Below are the code and all the weights of a small trained network. Each question names an input and a class and asks about switching units off, where a switched-off unit gives its printed mean instead of its output.

import numpy as np


def w(rows, s, z=0):
    codes = np.array(rows[::2]) - 128.0
    scale = np.full(codes.shape[1], s)
    scale[-1] = z or s
    return codes * scale


def f(y):
    return np.maximum(y, 0)


def log_softmax(a):
    a = a - a.max(-1, keepdims=True)
    return a - np.log(np.exp(a).sum(-1, keepdims=True))


def net(x, mask):
    res = np.array(x, float).reshape(1, 3) / 4 @ E
    y = f(res @ A[0][:, :-1].T + A[0][:, -1])
    res = res + np.where(mask, y, B[0][:, -1]) @ B[0][:, :-1]
    return log_softmax(res[-1] @ U[:, :-1].T + U[:, -1])


A, B = {}, {}
E = w([
[196,158,196,111,54,69,175,96],'x0',
[179,96,176,74,187,219,145,69],'x1',
[108,76,78,165,6,189,99,96],'x2',
],0.011)
A[0] = w([
[191,136,158,186,26,110,197,139,240],'N1',
[161,177,158,199,94,103,186,140,247],'N2',
[72,147,91,191,111,192,157,152,146],'N3',
[39,110,60,186,118,153,112,168,235],'N4',
[63,130,78,99,215,151,128,153,238],'N5',
[33,181,146,146,197,123,165,161,205],'N6',
[2,88,58,160,196,204,88,144,225],'N7',
[197,181,120,84,236,131,127,118,165],'N8',
[139,132,128,190,85,113,210,130,98],'N9',
[104,197,92,146,165,90,142,142,229],'N10',
[234,149,187,174,62,73,152,95,253],'N11',
[61,81,70,68,138,203,125,115,206],'N12',
[107,125,106,64,164,194,33,48,232],'N13',
[168,85,140,126,23,139,73,132,217],'N14',
[85,99,129,90,141,219,46,137,229],'N15',
[195,193,165,109,187,83,168,134,252],'N16',
[187,197,193,86,192,73,132,147,167],'N17',
[173,95,216,91,102,156,175,46,252],'N18',
[146,98,172,152,176,118,143,118,158],'N19',
[162,192,171,97,116,92,147,137,220],'N20',
],0.0091,0.003)
B[0] = w([
[116,177,61,53,141,83,132,96,234],'N1',
[141,179,66,30,111,84,44,98,203],'N2',
[107,92,67,133,110,197,71,111,174],'N3',
[60,60,49,132,75,143,83,97,212],'N4',
[167,122,97,164,191,147,28,152,194],'N5',
[104,68,94,102,96,81,69,136,180],'N6',
[109,65,86,208,159,150,46,66,235],'N7',
[185,74,145,74,180,91,99,156,194],'N8',
[117,145,83,20,138,108,78,146,172],'N9',
[102,92,87,93,118,105,76,93,182],'N10',
[48,202,49,71,110,51,229,96,246],'N11',
[78,68,142,254,150,142,152,49,192],'N12',
[168,76,127,179,152,211,128,39,193],'N13',
[80,150,63,128,97,86,166,19,207],'N14',
[111,53,53,197,112,207,130,101,194],'N15',
[159,150,121,36,13,127,66,187,217],'N16',
[159,109,162,48,76,65,133,133,215],'N17',
[176,164,89,86,184,157,126,57,221],'N18',
[139,131,92,103,163,126,114,66,158],'N19',
[130,164,73,103,134,40,54,122,199],'N20',
],0.0073,0.014)
U = w([
[254,87,135,68,157,145,58,135,101],'0',
[161,120,50,132,123,225,219,24,154],'1',
[85,204,54,13,69,83,120,108,224],'2',
[210,175,117,197,120,194,196,125,5],'3',
[143,139,217,189,56,226,148,186,5],'4',
[81,205,199,195,169,235,222,182,5],'5',
[73,28,61,225,152,231,33,93,181],'6',
],0.0067,0.0031)

Each question gives the input, the list of numbers given to net, and the class t.
The units are the neurons (one row each of A and B). Each row of codes is followed by its name. A weight is (code - 128) times the scale printed after its matrix; where a second scale follows, it is the last column's (A, B and U).
mask holds one flag per neuron, in row order. A switched-off neuron (its flag False) gives its mean, the last column of its row in B, instead of its output. The means were averaged over made-up inputs and are rounded, as every weight is.
A unit's drop is (log p(t) with every unit on - log p(t) with that unit switched off) / (log p(t) with every unit on - log p(t) with every unit switched off).
The circuit of an input: a set's keep is (log p(t) with only the set's units on - log p(t) with every unit switched off) / (log p(t) with every unit on - log p(t) with every unit switched off). Starting from the 12 units with the biggest drops (on a tie, the unit counted first), units are removed one at a time, each time the one whose removal leaves the highest keep (on an exact tie, the one counted first), for as long as the keep stays at least 0.8.
units of the circuit, in order: the units of the circuit, biggest drop first
top k neurons: the k neurons with the biggest drops, biggest first
drop when u is switched off: that unit's drop, to one decimal
input [-3,8,-4], class 0: units of the circuit, in order -> N8
input [5,8,3], class 1: units of the circuit, in order -> N18, N13
input [1,8,-1], class 0: units of the circuit, in order -> N8, N11
input [-1,1,-5], class 0: units of the circuit, in order -> N11, N8
input [-2,2,-3], class 0: top 2 neurons -> N4, N8
input [-6,6,-8], class 0: top 4 neurons -> N8, N17, N16, N4
input [1,4,-8], class 0: top 2 neurons -> N8, N11
input [1,7,8], class 1: top 2 neurons -> N18, N14
input [-5,-2,-7], class 6: drop when N5 is switched off -> 0.2
input [4,8,-8], class 0: drop when N12 is switched off -> 0.0
input [0,-1,2], class 6: drop when N20 is switched off -> 0.1
